Below are the code and all the weights of a small trained network. Each question names an input and a target symbol and asks about switching units off, where a switched-off unit gives its printed mean instead of its output.

import numpy as np


def w(rows, s, z=0):
    codes = np.array(rows[::2]) - 128.0
    scale = np.full(codes.shape[1], s)
    scale[-1] = z or s
    return codes * scale


def f(y):
    return np.maximum(y, 0)


def softmax(a):
    e = np.exp(a - a.max(-1, keepdims=True))
    return e / e.sum(-1, keepdims=True)


def log_softmax(a):
    a = a - a.max(-1, keepdims=True)
    return a - np.log(np.exp(a).sum(-1, keepdims=True))


def net(x, mask):
    ids = ['αγδεζθλμξπστφψω'.index(c) for c in x.split()]
    T = len(ids)
    res = E[ids] + P[:T]
    r = res
    for j in range(2):
        rows = slice(4 * j, 4 * j + 4)
        q, k, v = (r @ M[0][rows].T for M in (Q, K, V))
        z = softmax(np.where(np.tri(T) > 0, q @ k.T / 4**0.5, -1e9)) @ v
        o = O[0][rows]
        res = res + np.where(mask[j], z, o[:, -1]) @ o[:, :-1]
    y = f(res @ A[0][:, :-1].T + A[0][:, -1])
    res = res + np.where(mask[2:18], y, B[0][:, -1]) @ B[0][:, :-1]
    return log_softmax(res[-1] @ U[:, :-1].T + U[:, -1])


Q, K, V, O, A, B = {}, {}, {}, {}, {}, {}
E = w([
[74,198,98,72,169,152],'α',
[98,159,80,95,186,186],'γ',
[254,111,151,158,169,222],'δ',
[134,176,148,108,116,198],'ε',
[131,125,74,112,164,167],'ζ',
[115,78,117,184,181,150],'θ',
[210,140,243,178,93,138],'λ',
[81,205,117,98,177,85],'μ',
[147,110,98,158,227,112],'ξ',
[99,152,142,155,207,59],'π',
[148,162,79,141,184,78],'σ',
[155,142,67,89,100,81],'τ',
[58,58,146,126,85,123],'φ',
[172,83,95,153,133,50],'ψ',
[75,126,93,163,75,120],'ω',
],0.021)
P = w([
[182,125,146,89,103,171],'0',
[184,208,122,245,124,138],'1',
[150,116,119,89,118,154],'2',
[143,121,129,93,117,141],'3',
[144,214,91,248,148,128],'4',
[114,106,96,85,131,139],'5',
[97,114,118,93,129,113],'6',
[108,207,67,245,162,114],'7',
[76,99,73,80,149,123],'8',
[55,107,101,91,142,91],'9',
[79,204,33,244,177,103],'10',
],0.011)
Q[0] = w([
[140,141,121,119,131,140],'head 0',
[97,1,241,5,110,138],'head 0',
[142,112,145,93,157,127],'head 0',
[127,149,144,130,150,126],'head 0',
[129,127,58,134,86,134],'head 1',
[119,101,173,147,105,115],'head 1',
[152,138,131,126,166,62],'head 1',
[130,186,153,136,129,111],'head 1',
],0.036)
K[0] = w([
[123,131,126,108,135,160],'head 0',
[217,186,253,136,101,195],'head 0',
[163,153,165,110,173,163],'head 0',
[126,150,176,119,151,130],'head 0',
[122,99,8,149,51,139],'head 1',
[99,92,194,174,94,111],'head 1',
[167,129,121,105,177,18],'head 1',
[130,215,176,95,105,98],'head 1',
],0.022)
V[0] = w([
[164,2,81,120,69,92],'head 0',
[179,177,21,124,48,74],'head 0',
[194,175,57,44,39,69],'head 0',
[183,137,143,85,235,18],'head 0',
[110,67,174,150,135,114],'head 1',
[104,99,161,119,114,132],'head 1',
[141,133,126,64,181,54],'head 1',
[93,57,103,84,162,126],'head 1',
],0.0094)
O[0] = w([
[240,188,112,110,114,81,83],'head 0',
[138,113,17,111,124,73,227],'head 0',
[111,142,1,62,134,57,189],'head 0',
[94,83,166,90,239,66,235],'head 0',
[88,78,94,147,125,171,2],'head 1',
[113,93,98,116,129,129,29],'head 1',
[183,182,119,104,91,164,172],'head 1',
[179,106,169,128,83,170,123],'head 1',
],0.0089,0.0038)
A[0] = w([
[200,23,122,117,137,158,194],'neuron 0',
[69,193,115,156,138,112,17],'neuron 1',
[140,206,153,76,132,136,125],'neuron 2',
[124,83,139,101,70,167,183],'neuron 3',
[204,23,125,130,117,135,1],'neuron 4',
[133,96,143,7,74,180,42],'neuron 5',
[167,163,99,211,147,158,30],'neuron 6',
[189,145,103,119,145,168,2],'neuron 7',
[173,99,108,71,90,83,218],'neuron 8',
[198,152,171,149,191,107,77],'neuron 9',
[167,42,95,87,178,202,56],'neuron 10',
[93,84,163,102,99,108,233],'neuron 11',
[191,75,160,108,71,117,152],'neuron 12',
[156,113,115,75,64,95,80],'neuron 13',
[146,204,127,170,128,149,145],'neuron 14',
[113,83,171,93,84,79,241],'neuron 15',
],0.013,0.0049)
B[0] = w([
[239,155,127,70,171,207,192],'neuron 0',
[198,143,210,68,137,119,193],'neuron 1',
[105,84,63,177,149,97,195],'neuron 2',
[106,135,96,188,153,79,170],'neuron 3',
[94,62,48,134,148,15,162],'neuron 4',
[173,3,183,84,106,128,167],'neuron 5',
[132,91,134,108,107,38,188],'neuron 6',
[112,182,201,77,112,104,170],'neuron 7',
[162,146,140,145,74,223,247],'neuron 8',
[62,126,81,102,150,175,222],'neuron 9',
[91,164,211,193,97,56,186],'neuron 10',
[188,130,52,100,110,168,167],'neuron 11',
[90,211,143,136,92,112,159],'neuron 12',
[58,109,163,114,190,65,199],'neuron 13',
[114,94,120,190,86,185,193],'neuron 14',
[72,191,176,125,84,105,158],'neuron 15',
],0.018,0.013)
U = w([
[181,12,148,53,113,139,107],'α',
[91,49,253,148,103,103,132],'γ',
[109,176,246,141,128,58,108],'δ',
[171,27,133,148,89,227,185],'ε',
[228,87,232,125,78,201,166],'ζ',
[211,91,134,182,153,101,255],'θ',
[140,162,194,169,74,227,144],'λ',
[97,91,110,73,155,2,72],'μ',
[132,101,197,134,180,184,50],'ξ',
[30,84,130,105,130,128,45],'π',
[154,100,29,117,111,165,214],'σ',
[113,83,216,58,49,165,142],'τ',
[174,76,150,106,51,25,95],'φ',
[218,172,132,84,80,136,150],'ψ',
[56,130,111,181,80,81,125],'ω',
],0.0069,0.0041)

Each question gives the input, a string of symbols that net reads in full, and the target symbol t.
The units are the heads (4 rows each of Q, K, V and O) and the neurons (one row each of A and B). Each row of codes is followed by its name. A weight is (code - 128) times the scale printed after its matrix; where a second scale follows, it is the last column's (O, A, B and U).
mask holds one flag per unit, heads first, then neurons. A switched-off unit (its flag False) gives its mean, the last column of its rows in O or B, instead of its output. The means were averaged over made-up inputs and are rounded, as every weight is.
A unit's drop is (log p(t) with every unit on - log p(t) with that unit switched off) / (log p(t) with every unit on - log p(t) with every unit switched off).
most important unit: the unit with the biggest drop
top k neurons: the k neurons with the biggest drops, biggest first
which heads matter: for each layer, one digit per head in row order, 1 if its drop is at least 0.15 and else 0, layers parted by /
input ε α θ φ γ φ φ ξ, target ω: which heads matter -> 10
input τ γ δ ξ τ φ ε γ δ γ λ, target γ: which heads matter -> 11
input π δ α α φ θ τ, target τ: which heads matter -> 01
input σ φ μ ω θ, target φ: which heads matter -> 10
input ψ γ ω ψ ξ, target φ: most important unit -> neuron 6
input λ τ δ φ δ, target ω: which heads matter -> 10
input τ ζ τ ψ λ σ ω μ τ γ φ, target ω: which heads matter -> 11
input α τ σ φ, target φ: top 4 neurons -> [neuron 11; neuron 10; neuron 5; neuron 3]
input π ψ ε γ π φ δ λ ψ ψ μ, target σ: top 3 neurons -> [neuron 2; neuron 9; neuron 8]
input σ ω μ ε γ, target δ: which heads matter -> 10
input τ ζ γ μ φ ω γ γ, target φ: which heads matter -> 10
input φ γ τ ζ ψ ε π, target π: top 3 neurons -> [neuron 8; neuron 9; neuron 0]
input φ γ θ π ε τ δ γ ε δ γ, target ζ: which heads matter -> 11
input λ μ σ γ, target γ: top 2 neurons -> [neuron 10; neuron 5]
input α σ γ μ π π τ δ δ ζ, target ζ: most important unit -> head 1
input δ τ π ξ ζ τ λ ζ, target ψ: top 2 neurons -> [neuron 8; neuron 7]
input γ ω μ, target μ: top 2 neurons -> [neuron 8; neuron 0]
input λ λ γ ε γ ξ σ σ, target μ: top 2 neurons -> [neuron 8; neuron 0]
input φ σ ξ π φ, target ω: top 3 neurons -> [neuron 3; neuron 8; neuron 1]
input ω λ ω γ ω, target φ: most important unit -> neuron 6
input ε δ π τ δ λ ω, target ω: top 3 neurons -> [neuron 0; neuron 13; neuron 3]
input π ε α ψ θ λ ψ λ θ, target θ: top 3 neurons -> [neuron 0; neuron 10; neuron 4]
input ψ ε ζ ζ γ α γ ζ π ω γ, target φ: top 2 neurons -> [neuron 6; neuron 8]
input δ ε μ ω λ τ ω γ ω δ δ, target φ: top 3 neurons -> [neuron 6; neuron 7; neuron 8]
